Here is a tiny trained network, its code and every weight. The questions are about switching its units off for an input and a class, where a switched-off unit gives its printed mean instead of its output.

import numpy as np


def w(rows, s, z=0):
    codes = np.array(rows[::2]) - 128.0
    scale = np.full(codes.shape[1], s)
    scale[-1] = z or s
    return codes * scale


def f(y):
    return y / 2 * (1 + np.tanh(0.7978845608 * (y + 0.044715 * y**3)))


def log_softmax(a):
    a = a - a.max(-1, keepdims=True)
    return a - np.log(np.exp(a).sum(-1, keepdims=True))


def net(x, mask):
    res = np.array(x, float).reshape(1, 8) / 4 @ E
    y = f(res @ A[0][:, :-1].T + A[0][:, -1])
    res = res + np.where(mask, y, B[0][:, -1]) @ B[0][:, :-1]
    return log_softmax(res[-1] @ U[:, :-1].T + U[:, -1])


A, B = {}, {}
E = w([
[129,131,127,129],'x0',
[127,128,136,123],'x1',
[1,60,129,169],'x2',
[129,131,128,126],'x3',
[127,129,127,127],'x4',
[86,103,61,3],'x5',
[124,127,137,121],'x6',
[50,239,130,125],'x7',
],0.0073)
A[0] = w([
[79,203,121,129,74],'neuron 1',
[166,176,55,106,253],'neuron 2',
[72,182,133,111,174],'neuron 3',
[102,99,155,143,44],'neuron 4',
[41,68,105,171,75],'neuron 5',
[147,129,205,186,86],'neuron 6',
[133,119,85,83,32],'neuron 7',
[76,75,142,154,82],'neuron 8',
[34,94,136,162,100],'neuron 9',
[141,133,168,199,72],'neuron 10',
[72,214,197,87,145],'neuron 11',
[64,67,108,88,97],'neuron 12',
[170,32,159,108,96],'neuron 13',
[185,171,115,95,51],'neuron 14',
[64,72,160,165,107],'neuron 15',
[133,138,210,154,61],'neuron 16',
[131,123,134,241,115],'neuron 17',
[180,2,118,131,128],'neuron 18',
[87,95,37,53,89],'neuron 19',
[90,151,222,250,194],'neuron 20',
[79,204,128,139,64],'neuron 21',
],0.0093,0.0074)
B[0] = w([
[112,191,36,170,146],'neuron 1',
[136,85,254,140,254],'neuron 2',
[104,92,96,196,190],'neuron 3',
[201,202,35,22,115],'neuron 4',
[247,194,189,112,166],'neuron 5',
[71,166,109,21,154],'neuron 6',
[168,253,15,20,123],'neuron 7',
[205,183,125,143,142],'neuron 8',
[251,140,163,139,170],'neuron 9',
[67,197,48,8,144],'neuron 10',
[159,83,51,198,190],'neuron 11',
[110,180,195,91,165],'neuron 12',
[123,142,7,203,159],'neuron 13',
[233,243,82,56,140],'neuron 14',
[195,188,168,147,162],'neuron 15',
[113,224,49,33,128],'neuron 16',
[79,120,133,32,174],'neuron 17',
[72,164,51,213,193],'neuron 18',
[33,145,154,53,190],'neuron 19',
[98,68,162,96,244],'neuron 20',
[160,161,20,164,142],'neuron 21',
],0.0089,0.0077)
U = w([
[114,103,167,135,255],'0',
[248,208,158,101,84],'1',
[41,167,108,18,37],'2',
[113,83,173,152,182],'3',
[108,146,37,195,60],'4',
[111,86,184,149,141],'5',
[122,74,179,133,150],'6',
],0.011,0.009)

Each question gives the input, the list of numbers given to net, and the class t.
The units are the neurons (one row each of A and B). Each row of codes is followed by its name. A weight is (code - 128) times the scale printed after its matrix; where a second scale follows, it is the last column's (A, B and U).
mask holds one flag per neuron, in row order. A switched-off neuron (its flag False) gives its mean, the last column of its row in B, instead of its output. The means were averaged over made-up inputs and are rounded, as every weight is.
A unit's drop is (log p(t) with every unit on - log p(t) with that unit switched off) / (log p(t) with every unit on - log p(t) with every unit switched off).
The circuit of an input: a set's keep is (log p(t) with only the set's units on - log p(t) with every unit switched off) / (log p(t) with every unit on - log p(t) with every unit switched off). Starting from the 12 units with the biggest drops (on a tie, the unit counted first), units are removed one at a time, each time the one whose removal leaves the highest keep (on an exact tie, the one counted first), for as long as the keep stays at least 0.8.
units of the circuit, in order: the units of the circuit, biggest drop first
most important unit: the unit with the biggest drop
top k neurons: the k neurons with the biggest drops, biggest first
drop when u is switched off: that unit's drop, to one decimal
input [-7,7,8,-5,-7,-2,1,-7], class 1: units of the circuit, in order : [neuron 5; neuron 15; neuron 8]
input [-1,-5,1,4,-4,-1,4,6], class 4: top neuron : [neuron 11]
input [4,1,-6,5,0,-1,-2,7], class 4: units of the circuit, in order : [neuron 11; neuron 1]
input [6,-1,6,-5,5,-5,1,3], class 1: units of the circuit, in order : [neuron 9; neuron 5]
input [-5,3,3,-3,5,-7,-4,-8], class 4: units of the circuit, in order : [neuron 18; neuron 13]
input [7,-1,3,-2,4,-8,-1,7], class 2: units of the circuit, in order : [neuron 17; neuron 10]
input [5,-4,8,-1,-6,-7,0,4], class 1: top 4 neurons : [neuron 9; neuron 5; neuron 15; neuron 8]
input [2,4,7,-3,6,4,-2,7], class 1: units of the circuit, in order : [neuron 5; neuron 9]
input [3,3,-1,-1,4,1,3,-6], class 4: top 3 neurons : [neuron 18; neuron 13; neuron 20]
input [4,-4,4,-6,-3,-5,-4,-6], class 4: top 3 neurons : [neuron 18; neuron 2; neuron 13]
input [6,0,6,-2,3,-7,0,-7], class 2: units of the circuit, in order : [neuron 17; neuron 10; neuron 6]
input [-1,3,-4,1,0,2,-2,-8], class 4: top 3 neurons : [neuron 18; neuron 13; neuron 20]
input [0,1,8,1,-6,-4,-4,-8], class 1: top 2 neurons : [neuron 5; neuron 15]
input [4,-2,3,-7,-2,7,6,-3], class 2: units of the circuit, in order : [neuron 19]
input [-6,4,3,-8,-4,8,-2,-7], class 2: top 2 neurons : [neuron 19; neuron 12]
input [-6,-5,7,1,-1,-1,-5,4], class 1: top 3 neurons : [neuron 5; neuron 9; neuron 15]
input [4,1,0,5,5,-6,-6,-2], class 2: drop when neuron 9 is switched off : 0.1
input [-6,0,7,-4,-3,-7,2,-3], class 1: drop when neuron 8 is switched off : 0.2
input [-3,-2,4,-5,-7,6,6,-8], class 4: drop when neuron 13 is switched off : 0.5
input [7,-1,1,5,-4,7,2,-6], class 2: most important unit : neuron 19
input [1,-5,8,3,-6,-7,3,1], class 1: drop when neuron 5 is switched off : 0.3
